Below is a small trained network, with its code and all its weights. Each question gives an input and a class and asks what happens when units are switched off, that is, made to give their printed mean instead of their output.

import numpy as np


def w(rows, s, z=0):
    codes = np.array(rows[::2]) - 128.0
    scale = np.full(codes.shape[1], s)
    scale[-1] = z or s
    return codes * scale


def f(y):
    return y / 2 * (1 + np.tanh(0.7978845608 * (y + 0.044715 * y**3)))


def log_softmax(a):
    a = a - a.max(-1, keepdims=True)
    return a - np.log(np.exp(a).sum(-1, keepdims=True))


def net(x, mask):
    res = np.array(x, float).reshape(1, 6) / 4 @ E
    y = f(res @ A[0][:, :-1].T + A[0][:, -1])
    res = res + np.where(mask, y, B[0][:, -1]) @ B[0][:, :-1]
    return log_softmax(res[-1] @ U[:, :-1].T + U[:, -1])


A, B = {}, {}
E = w([
[128,127,127],'x0',
[129,127,129],'x1',
[43,202,231],'x2',
[127,124,127],'x3',
[125,254,6],'x4',
[251,216,229],'x5',
],0.0075)
A[0] = w([
[68,135,143,139],'n1',
[81,11,141,184],'n2',
[85,77,88,154],'n3',
[187,81,53,71],'n4',
[201,90,91,118],'n5',
[171,69,197,94],'n6',
[128,56,69,120],'n7',
[133,72,166,44],'n8',
[116,105,101,125],'n9',
[198,147,143,87],'n10',
[215,99,73,112],'n11',
[134,104,151,90],'n12',
[202,133,156,98],'n13',
[136,121,126,184],'n14',
[140,134,47,130],'n15',
[99,161,152,192],'n16',
[106,93,138,23],'n17',
[178,201,153,82],'n18',
[87,49,177,95],'n19',
[184,152,151,114],'n20',
[160,109,98,147],'n21',
[87,196,117,114],'n22',
[114,224,56,37],'n23',
[134,172,85,16],'n24',
[78,189,158,76],'n25',
[79,166,159,122],'n26',
[56,69,122,91],'n27',
[95,98,99,74],'n28',
[137,31,173,16],'n29',
[213,92,102,76],'n30',
[127,176,89,2],'n31',
[184,155,159,71],'n32',
[75,72,216,99],'n33',
[219,131,161,71],'n34',
],0.013,0.0048)
B[0] = w([
[123,148,153,169],'n1',
[148,154,125,254],'n2',
[95,195,124,217],'n3',
[111,115,184,202],'n4',
[145,118,187,182],'n5',
[143,124,71,193],'n6',
[116,148,151,212],'n7',
[147,55,80,157],'n8',
[99,156,148,157],'n9',
[84,145,116,167],'n10',
[137,122,178,199],'n11',
[134,93,95,134],'n12',
[64,181,84,173],'n13',
[138,165,135,146],'n14',
[155,127,138,210],'n15',
[165,149,149,169],'n16',
[121,96,121,133],'n17',
[80,95,94,188],'n18',
[161,112,102,202],'n19',
[101,147,88,168],'n20',
[144,128,157,160],'n21',
[180,93,144,176],'n22',
[154,49,80,218],'n23',
[143,32,91,153],'n24',
[133,108,194,166],'n25',
[146,92,200,166],'n26',
[83,149,129,206],'n27',
[86,123,113,164],'n28',
[141,74,89,185],'n29',
[135,128,223,172],'n30',
[151,2,103,150],'n31',
[72,95,115,165],'n32',
[162,106,115,216],'n33',
[73,128,108,181],'n34',
],0.0092,0.0094)
U = w([
[255,130,12,92],'0',
[197,245,104,251],'1',
[3,214,87,74],'2',
[199,185,240,70],'3',
],0.0076,0.011)

Each question gives the input, the list of numbers given to net, and the class t.
The units are the neurons (one row each of A and B). Each row of codes is followed by its name. A weight is (code - 128) times the scale printed after its matrix; where a second scale follows, it is the last column's (A, B and U).
mask holds one flag per neuron, in row order. A switched-off neuron (its flag False) gives its mean, the last column of its row in B, instead of its output. The means were averaged over made-up inputs and are rounded, as every weight is.
A unit's drop is (log p(t) with every unit on - log p(t) with that unit switched off) / (log p(t) with every unit on - log p(t) with every unit switched off).
The circuit of an input: a set's keep is (log p(t) with only the set's units on - log p(t) with every unit switched off) / (log p(t) with every unit on - log p(t) with every unit switched off). Starting from the 12 units with the biggest drops (on a tie, the unit counted first), units are removed one at a time, each time the one whose removal leaves the highest keep (on an exact tie, the one counted first), for as long as the keep stays at least 0.8.
circuit, biggest first: the units of the circuit, biggest drop first
k most important neurons: the k neurons with the biggest drops, biggest first
drop when u is switched off: that unit's drop, to one decimal
input [2,-5,5,-1,3,6], class 2: circuit, biggest first : n18, n32
input [-6,-3,-1,5,7,-5], class 0: circuit, biggest first : n23
input [-3,-2,-7,4,1,-8], class 2: 3 most important neurons : n3, n28, n27
input [8,0,-5,4,-4,-4], class 3: circuit, biggest first : n4, n5, n7
input [-4,-8,8,-1,-2,-3], class 3: circuit, biggest first : n26, n25
input [5,1,-7,-4,-2,8], class 2: 2 most important neurons : n13, n34
input [-4,5,-7,-1,-5,3], class 3: 4 most important neurons : n30, n5, n11, n4
input [-2,-8,6,0,0,-4], class 3: 2 most important neurons : n26, n25
input [2,-1,2,-1,6,4], class 0: drop when n23 is switched off : 0.2
input [-7,-8,1,-3,4,5], class 2: drop when n18 is switched off : 0.4
input [5,-1,3,-2,-4,-1], class 0: drop when n24 is switched off : -0.1
